Below are the code and all the weights of a small trained network. Each question names an input and a class and asks about switching units off, where a switched-off unit gives its printed mean instead of its output.

import numpy as np


def w(rows, s, z=0):
    codes = np.array(rows[::2]) - 128.0
    scale = np.full(codes.shape[1], s)
    scale[-1] = z or s
    return codes * scale


def f(y):
    return y / 2 * (1 + np.tanh(0.7978845608 * (y + 0.044715 * y**3)))


def log_softmax(a):
    a = a - a.max(-1, keepdims=True)
    return a - np.log(np.exp(a).sum(-1, keepdims=True))


def net(x, mask):
    res = np.array(x, float).reshape(1, 5) / 4 @ E
    y = f(res @ A[0][:, :-1].T + A[0][:, -1])
    res = res + np.where(mask, y, B[0][:, -1]) @ B[0][:, :-1]
    return log_softmax(res[-1] @ U[:, :-1].T + U[:, -1])


A, B = {}, {}
E = w([
[164,2,10,134,115],'x0',
[116,113,97,68,177],'x1',
[52,200,46,165,117],'x2',
[82,108,160,172,120],'x3',
[163,164,155,153,105],'x4',
],0.0075)
A[0] = w([
[73,210,124,214,101,202],'n1',
[21,63,1,53,94,249],'n2',
[157,45,247,41,184,251],'n3',
[201,42,150,51,151,243],'n4',
[113,247,31,26,131,250],'n5',
[21,213,115,188,170,249],'n6',
],0.0062,0.0026)
B[0] = w([
[166,173,175,180,68,206],'n1',
[147,52,157,254,156,237],'n2',
[13,193,118,40,151,255],'n3',
[153,112,84,35,198,234],'n4',
[191,164,221,203,207,222],'n5',
[218,139,180,138,72,225],'n6',
],0.007,0.0055)
U = w([
[40,186,254,182,70,24],'0',
[164,191,208,249,87,239],'1',
[110,238,92,60,147,189],'2',
[122,92,75,237,167,49],'3',
[219,202,166,137,29,215],'4',
[129,53,42,67,117,176],'5',
[119,166,14,176,23,6],'6',
],0.0064,0.0026)

Each question gives the input, the list of numbers given to net, and the class t.
The units are the neurons (one row each of A and B). Each row of codes is followed by its name. A weight is (code - 128) times the scale printed after its matrix; where a second scale follows, it is the last column's (A, B and U).
mask holds one flag per neuron, in row order. A switched-off neuron (its flag False) gives its mean, the last column of its row in B, instead of its output. The means were averaged over made-up inputs and are rounded, as every weight is.
A unit's drop is (log p(t) with every unit on - log p(t) with that unit switched off) / (log p(t) with every unit on - log p(t) with every unit switched off).
The circuit of an input: a set's keep is (log p(t) with only the set's units on - log p(t) with every unit switched off) / (log p(t) with every unit on - log p(t) with every unit switched off). Starting from all 6 units, units are removed one at a time, each time the one whose removal leaves the highest keep (on an exact tie, the one counted first), for as long as the keep stays at least 0.8.
units of the circuit, in order: the units of the circuit, biggest drop first
k most important neurons: the k neurons with the biggest drops, biggest first
drop of u: that unit's drop, to one decimal
input [3,-2,6,-7,-7], class 3: units of the circuit, in order -> n2
input [-4,3,4,0,-7], class 1: units of the circuit, in order -> n5; n3; n6
input [2,-8,-4,-4,-4], class 5: units of the circuit, in order -> n5; n1; n6
input [-2,5,-5,7,5], class 2: 2 most important neurons -> n3; n2
input [3,7,6,-2,-4], class 1: units of the circuit, in order -> n5; n2
input [0,-3,-6,-3,-6], class 5: units of the circuit, in order -> n5; n4
input [-7,5,-4,3,-1], class 2: units of the circuit, in order -> n3; n2
input [6,5,4,-8,7], class 3: units of the circuit, in order -> n2; n5; n6
input [-6,2,-5,-8,5], class 2: units of the circuit, in order -> n3; n2; n6
input [-1,-1,-6,2,-5], class 5: 3 most important neurons -> n5; n1; n4
input [-2,2,-8,-4,-3], class 2: 2 most important neurons -> n3; n2
input [8,6,1,0,1], class 3: 2 most important neurons -> n2; n3
input [2,7,5,-5,-1], class 3: 2 most important neurons -> n2; n1
input [-2,-1,4,1,-8], class 1: most important neuron -> n3
input [-3,-2,-7,1,-7], class 5: 4 most important neurons -> n5; n1; n4; n6
input [0,3,-7,-5,6], class 2: drop of n3 -> 0.3
input [0,-1,7,4,-4], class 1: drop of n6 -> 0.1
input [-2,-1,-3,-5,-1], class 2: drop of n3 -> 0.1
